Below are the code and all the weights of a small trained network. Each question names an input and a class and asks about switching units off, where a switched-off unit gives its printed mean instead of its output.

import numpy as np


def w(rows, s, z=0):
    codes = np.array(rows[::2]) - 128.0
    scale = np.full(codes.shape[1], s)
    scale[-1] = z or s
    return codes * scale


def f(y):
    return y / 2 * (1 + np.tanh(0.7978845608 * (y + 0.044715 * y**3)))


def log_softmax(a):
    a = a - a.max(-1, keepdims=True)
    return a - np.log(np.exp(a).sum(-1, keepdims=True))


def net(x, mask):
    res = np.array(x, float).reshape(1, 4) / 4 @ E
    y = f(res @ A[0][:, :-1].T + A[0][:, -1])
    res = res + np.where(mask, y, B[0][:, -1]) @ B[0][:, :-1]
    return log_softmax(res[-1] @ U[:, :-1].T + U[:, -1])


A, B = {}, {}
E = w([
[77,105,138,246,87,166,160,31,103],'x0',
[173,122,139,161,228,112,2,105,97],'x1',
[121,250,128,65,95,115,139,79,23],'x2',
[217,147,222,170,83,54,135,172,106],'x3',
],0.0083)
A[0] = w([
[158,141,148,130,160,132,21,181,177,88],'N1',
[149,201,167,132,74,80,152,164,107,102],'N2',
[127,230,204,82,29,98,233,196,145,174],'N3',
[144,47,154,169,64,131,174,181,178,242],'N4',
[130,98,170,228,200,121,56,36,85,45],'N5',
[139,121,153,107,92,103,191,163,167,86],'N6',
[135,185,208,132,99,90,167,118,76,194],'N7',
[83,215,97,139,59,120,143,66,14,153],'N8',
[59,96,28,109,161,228,117,37,96,110],'N9',
[127,135,172,207,78,112,183,61,164,79],'N10',
[199,26,137,157,206,64,48,180,182,218],'N11',
[31,13,53,108,129,216,134,118,179,252],'N12',
[63,23,12,147,83,253,169,163,198,46],'N13',
[43,119,44,117,178,184,96,49,153,43],'N14',
[121,67,177,217,37,143,178,85,167,74],'N15',
[139,192,104,72,141,148,149,77,39,134],'N16',
[103,175,113,143,65,140,179,61,19,116],'N17',
],0.0072,0.0028)
B[0] = w([
[162,144,134,120,175,83,155,134,179,168],'N1',
[139,39,78,139,100,97,150,166,98,164],'N2',
[161,50,52,164,166,82,172,189,119,211],'N3',
[136,229,173,123,215,63,159,177,171,204],'N4',
[124,35,42,240,25,216,171,72,45,180],'N5',
[90,148,124,156,76,109,186,83,141,156],'N6',
[153,58,77,117,94,135,161,180,106,172],'N7',
[173,170,172,129,118,189,32,115,122,190],'N8',
[54,176,175,78,120,76,181,41,176,211],'N9',
[229,136,124,76,191,108,104,203,212,167],'N10',
[230,85,135,103,158,147,74,254,77,225],'N11',
[38,174,149,182,163,20,214,97,227,249],'N12',
[4,157,98,243,105,22,240,70,233,236],'N13',
[70,137,121,77,107,88,172,118,209,195],'N14',
[194,179,231,48,234,76,111,198,180,190],'N15',
[161,169,167,69,136,208,76,118,113,176],'N16',
[199,143,151,140,168,156,85,141,106,177],'N17',
],0.007,0.012)
U = w([
[126,26,62,255,7,167,191,115,31,38],'0',
[242,132,182,100,234,155,13,208,95,253],'1',
[34,119,86,126,206,21,224,149,230,157],'2',
[4,226,192,115,87,182,85,21,113,11],'3',
],0.0072,0.004)

Each question gives the input, the list of numbers given to net, and the class t.
The units are the neurons (one row each of A and B). Each row of codes is followed by its name. A weight is (code - 128) times the scale printed after its matrix; where a second scale follows, it is the last column's (A, B and U).
mask holds one flag per neuron, in row order. A switched-off neuron (its flag False) gives its mean, the last column of its row in B, instead of its output. The means were averaged over made-up inputs and are rounded, as every weight is.
A unit's drop is (log p(t) with every unit on - log p(t) with that unit switched off) / (log p(t) with every unit on - log p(t) with every unit switched off).
The circuit of an input: a set's keep is (log p(t) with only the set's units on - log p(t) with every unit switched off) / (log p(t) with every unit on - log p(t) with every unit switched off). Starting from the 12 units with the biggest drops (on a tie, the unit counted first), units are removed one at a time, each time the one whose removal leaves the highest keep (on an exact tie, the one counted first), for as long as the keep stays at least 0.8.
circuit, biggest first: the units of the circuit, biggest drop first
k most important neurons: the k neurons with the biggest drops, biggest first
drop of u: that unit's drop, to one decimal
input [-7,1,5,6], class 1: 3 most important neurons -> [N13 N12 N5]
input [4,3,2,0], class 0: circuit, biggest first -> [N5 N12]
input [-4,5,-8,-2], class 1: circuit, biggest first -> [N11]
input [8,-2,4,-2], class 3: 3 most important neurons -> [N11 N9 N8]
input [2,2,0,0], class 0: 2 most important neurons -> [N15 N4]
input [-6,1,4,-3], class 1: 2 most important neurons -> [N13 N12]
input [6,5,6,0], class 0: 2 most important neurons -> [N5 N15]
input [2,4,-1,-1], class 0: drop of N5 -> 0.2
input [1,-4,5,-5], class 3: drop of N8 -> 0.1
input [-2,1,-2,1], class 1: drop of N13 -> 0.2
